Here is a tiny trained network, its code and every weight. The questions are about switching its units off for an input and a class, where a switched-off unit gives its printed mean instead of its output.

import numpy as np


def w(rows, s, z=0):
    codes = np.array(rows[::2]) - 128.0
    scale = np.full(codes.shape[1], s)
    scale[-1] = z or s
    return codes * scale


def norm(h):
    return h / np.sqrt((h * h).mean(-1, keepdims=True) + 1e-5)


def f(y):
    return y / 2 * (1 + np.tanh(0.7978845608 * (y + 0.044715 * y**3)))


def log_softmax(a):
    a = a - a.max(-1, keepdims=True)
    return a - np.log(np.exp(a).sum(-1, keepdims=True))


def net(x, mask):
    res = np.array(x, float).reshape(1, 6) / 4 @ E
    u = 0
    for l in range(2):
        y = f(norm(res) @ A[l][:, :-1].T + A[l][:, -1])
        res = res + np.where(mask[u : u + 15], y, B[l][:, -1]) @ B[l][:, :-1]
        u += 15
    return log_softmax(norm(res)[-1] @ U[:, :-1].T + U[:, -1])


A, B = {}, {}
E = w([
[143,96,214,109,142,113,78,112,89,120,121,70],'x0',
[131,97,100,114,160,187,65,140,140,150,98,158],'x1',
[153,152,185,148,181,103,97,81,214,100,165,189],'x2',
[127,115,140,81,149,146,154,140,78,172,253,169],'x3',
[138,182,116,90,88,171,95,33,108,131,130,125],'x4',
[91,182,164,115,172,149,156,129,135,171,104,102],'x5',
],0.0049)
A[0] = w([
[208,23,83,174,49,115,114,106,121,84,156,151,102],'0.n0',
[153,64,235,87,128,121,120,87,95,108,117,70,5],'0.n1',
[97,151,110,219,72,156,140,100,181,97,73,94,76],'0.n2',
[62,96,131,185,139,106,169,174,135,82,125,145,130],'0.n3',
[109,156,119,157,47,83,60,147,227,145,74,48,94],'0.n4',
[85,157,49,131,134,154,172,56,152,125,143,144,88],'0.n5',
[131,76,147,174,77,97,106,65,216,107,179,157,66],'0.n6',
[131,106,69,74,79,116,163,155,19,167,54,102,44],'0.n7',
[114,128,104,116,226,239,57,168,113,187,36,191,99],'0.n8',
[122,182,182,196,84,82,225,93,89,98,152,113,43],'0.n9',
[134,120,192,103,145,78,105,128,68,125,96,112,121],'0.n10',
[100,146,64,126,92,177,169,168,200,138,149,160,47],'0.n11',
[3,196,185,137,180,137,157,117,139,209,85,125,74],'0.n12',
[106,174,128,91,59,176,99,36,102,63,135,97,101],'0.n13',
[106,192,137,114,106,34,178,125,119,108,139,71,32],'0.n14',
],0.0048,0.0029)
B[0] = w([
[89,229,50,59,127,38,53,124,93,137,153,32,217],'0.n0',
[184,188,179,140,55,222,61,201,176,116,117,135,175],'0.n1',
[174,140,179,95,156,122,184,131,86,51,58,130,202],'0.n2',
[192,95,141,124,114,66,123,160,122,207,98,105,171],'0.n3',
[123,98,104,35,232,157,200,117,28,57,97,133,219],'0.n4',
[217,171,198,131,56,99,119,153,117,175,105,106,184],'0.n5',
[150,130,61,164,145,185,126,90,154,134,160,86,177],'0.n6',
[91,70,121,237,113,245,179,67,254,145,190,1,240],'0.n7',
[38,161,121,167,90,76,78,128,70,66,149,139,253],'0.n8',
[6,141,147,199,85,163,38,123,66,108,121,184,201],'0.n9',
[172,188,142,115,132,170,126,219,159,140,107,119,176],'0.n10',
[164,189,227,125,67,195,85,172,138,91,120,94,165],'0.n11',
[207,178,26,101,137,46,109,98,128,147,197,54,218],'0.n12',
[144,97,142,131,147,71,136,138,109,236,66,179,242],'0.n13',
[30,167,99,200,113,147,19,153,81,76,158,162,168],'0.n14',
],0.0057,0.0027)
A[1] = w([
[111,105,156,31,126,155,180,152,100,122,223,171,50],'1.n0',
[157,125,173,129,68,140,139,176,91,104,53,119,214],'1.n1',
[99,147,108,104,84,169,156,94,81,201,91,135,132],'1.n2',
[108,146,143,63,155,174,178,130,103,158,203,151,3],'1.n3',
[97,56,143,80,104,130,144,159,121,146,179,152,95],'1.n4',
[153,169,136,156,200,112,104,49,194,143,174,146,2],'1.n5',
[135,211,64,138,40,134,224,182,169,97,121,215,54],'1.n6',
[74,216,169,170,167,112,180,108,100,136,127,90,116],'1.n7',
[3,121,102,150,105,132,49,105,104,85,124,185,105],'1.n8',
[173,145,161,212,210,144,120,58,164,66,144,162,30],'1.n9',
[194,175,98,107,159,96,85,176,106,176,133,45,231],'1.n10',
[72,98,174,80,128,186,35,142,145,124,115,114,158],'1.n11',
[154,152,131,100,63,160,146,9,92,189,88,157,44],'1.n12',
[117,124,138,107,68,122,138,106,95,169,232,126,186],'1.n13',
[131,69,119,166,138,49,161,235,123,161,99,115,32],'1.n14',
],0.0058,0.0022)
B[1] = w([
[137,120,130,92,163,169,150,110,98,28,45,120,151],'1.n0',
[138,124,153,89,167,182,150,143,132,148,176,174,198],'1.n1',
[167,84,146,183,142,77,130,107,208,118,168,148,187],'1.n2',
[123,113,104,97,165,113,101,118,76,97,51,94,145],'1.n3',
[128,154,139,159,139,108,107,76,150,102,78,96,139],'1.n4',
[99,72,83,183,52,129,175,125,138,153,133,45,172],'1.n5',
[181,161,231,104,81,213,36,195,113,116,120,99,163],'1.n6',
[122,79,33,91,90,94,66,152,87,81,158,141,201],'1.n7',
[49,154,144,172,159,40,138,212,50,66,191,122,188],'1.n8',
[65,71,100,164,79,219,179,145,132,160,134,57,164],'1.n9',
[181,176,90,81,68,100,154,94,163,163,145,176,252],'1.n10',
[137,165,153,194,58,144,158,191,115,93,147,166,179],'1.n11',
[69,66,186,173,233,81,110,163,146,154,194,184,197],'1.n12',
[128,130,125,120,178,139,156,138,125,81,19,122,246],'1.n13',
[99,112,202,175,187,125,63,2,140,170,166,216,161],'1.n14',
],0.0067,0.0045)
U = w([
[54,42,90,207,69,233,219,95,197,151,155,12,175],'0',
[22,180,150,197,125,95,50,195,27,35,165,162,130],'1',
[158,97,132,35,228,163,206,75,76,24,4,144,136],'2',
[230,213,230,100,42,229,66,204,174,154,143,159,147],'3',
[119,65,204,161,202,59,102,44,168,238,176,232,146],'4',
[159,201,27,60,88,40,94,79,123,142,162,73,181],'5',
[108,105,117,84,71,106,209,182,114,160,184,165,106],'6',
[31,66,164,7,30,125,193,147,153,168,114,192,2],'7',
],0.011,0.0082)

Each question gives the input, the list of numbers given to net, and the class t.
The units are the neurons (one row each of A and B). Each row of codes is followed by its name. A weight is (code - 128) times the scale printed after its matrix; where a second scale follows, it is the last column's (A, B and U).
mask holds one flag per neuron, layer by layer. A switched-off neuron (its flag False) gives its mean, the last column of its row in B, instead of its output. The means were averaged over made-up inputs and are rounded, as every weight is.
A unit's drop is (log p(t) with every unit on - log p(t) with that unit switched off) / (log p(t) with every unit on - log p(t) with every unit switched off).
unit that matters most: the unit with the biggest drop
top k neurons: the k neurons with the biggest drops, biggest first
k most important neurons of layer l: the k neurons of layer l with the biggest drops, biggest first
input [-5,4,6,-4,7,2], class 4: top 3 neurons => (1.n12 0.n7 0.n5)
input [8,4,-6,-5,-8,-6], class 3: 2 most important neurons of layer 1 => (1.n12 1.n11)
input [-2,-6,0,0,5,2], class 1: top 2 neurons => (0.n9 0.n14)
input [5,1,8,-6,8,-4], class 0: unit that matters most => 1.n9
input [5,1,4,-2,-4,-1], class 3: 3 most important neurons of layer 0 => (0.n1 0.n7 0.n10)
input [8,-6,-7,2,-3,-8], class 3: 2 most important neurons of layer 0 => (0.n1 0.n10)
input [6,7,-8,-1,-6,6], class 0: top 3 neurons => (0.n7 0.n9 0.n14)
input [-1,-4,8,2,6,2], class 0: top 2 neurons => (1.n5 1.n9)
input [6,-5,2,3,-6,7], class 5: 2 most important neurons of layer 0 => (0.n12 0.n11)
input [5,-6,6,0,-4,3], class 0: top 2 neurons => (1.n9 0.n8)
input [5,5,-5,7,3,0], class 2: 2 most important neurons of layer 0 => (0.n9 0.n14)
input [-8,0,4,4,-6,-8], class 3: top 2 neurons => (1.n6 0.n11)
input [6,-1,6,-7,0,1], class 2: 4 most important neurons of layer 0 => (0.n4 0.n7 0.n2 0.n10)
input [-5,8,6,-4,-5,-2], class 1: unit that matters most => 0.n8
input [7,3,-5,-7,-2,8], class 5: 2 most important neurons of layer 0 => (0.n12 0.n8)
input [4,-8,4,6,7,7], class 1: 3 most important neurons of layer 0 => (0.n9 0.n14 0.n0)
input [3,-3,-3,2,-6,7], class 5: top 3 neurons => (0.n12 1.n10 0.n13)
input [6,-6,0,-8,2,-1], class 2: top 2 neurons => (0.n4 0.n2)
input [6,-6,8,2,4,5], class 0: top 2 neurons => (1.n5 1.n9)
input [1,-2,-2,-1,-5,-3], class 4: unit that matters most => 1.n14
input [1,-4,-1,-3,0,6], class 5: 2 most important neurons of layer 0 => (0.n12 0.n8)
input [-6,6,-1,-5,-8,5], class 4: top 4 neurons => (1.n14 0.n3 0.n9 0.n14)
input [-8,-1,-4,-7,4,-6], class 3: 2 most important neurons of layer 1 => (1.n6 1.n13)
input [6,-6,5,6,5,1], class 1: top 2 neurons => (0.n9 0.n7)
input [-5,-2,-8,3,8,5], class 0: top 2 neurons => (0.n7 1.n14)
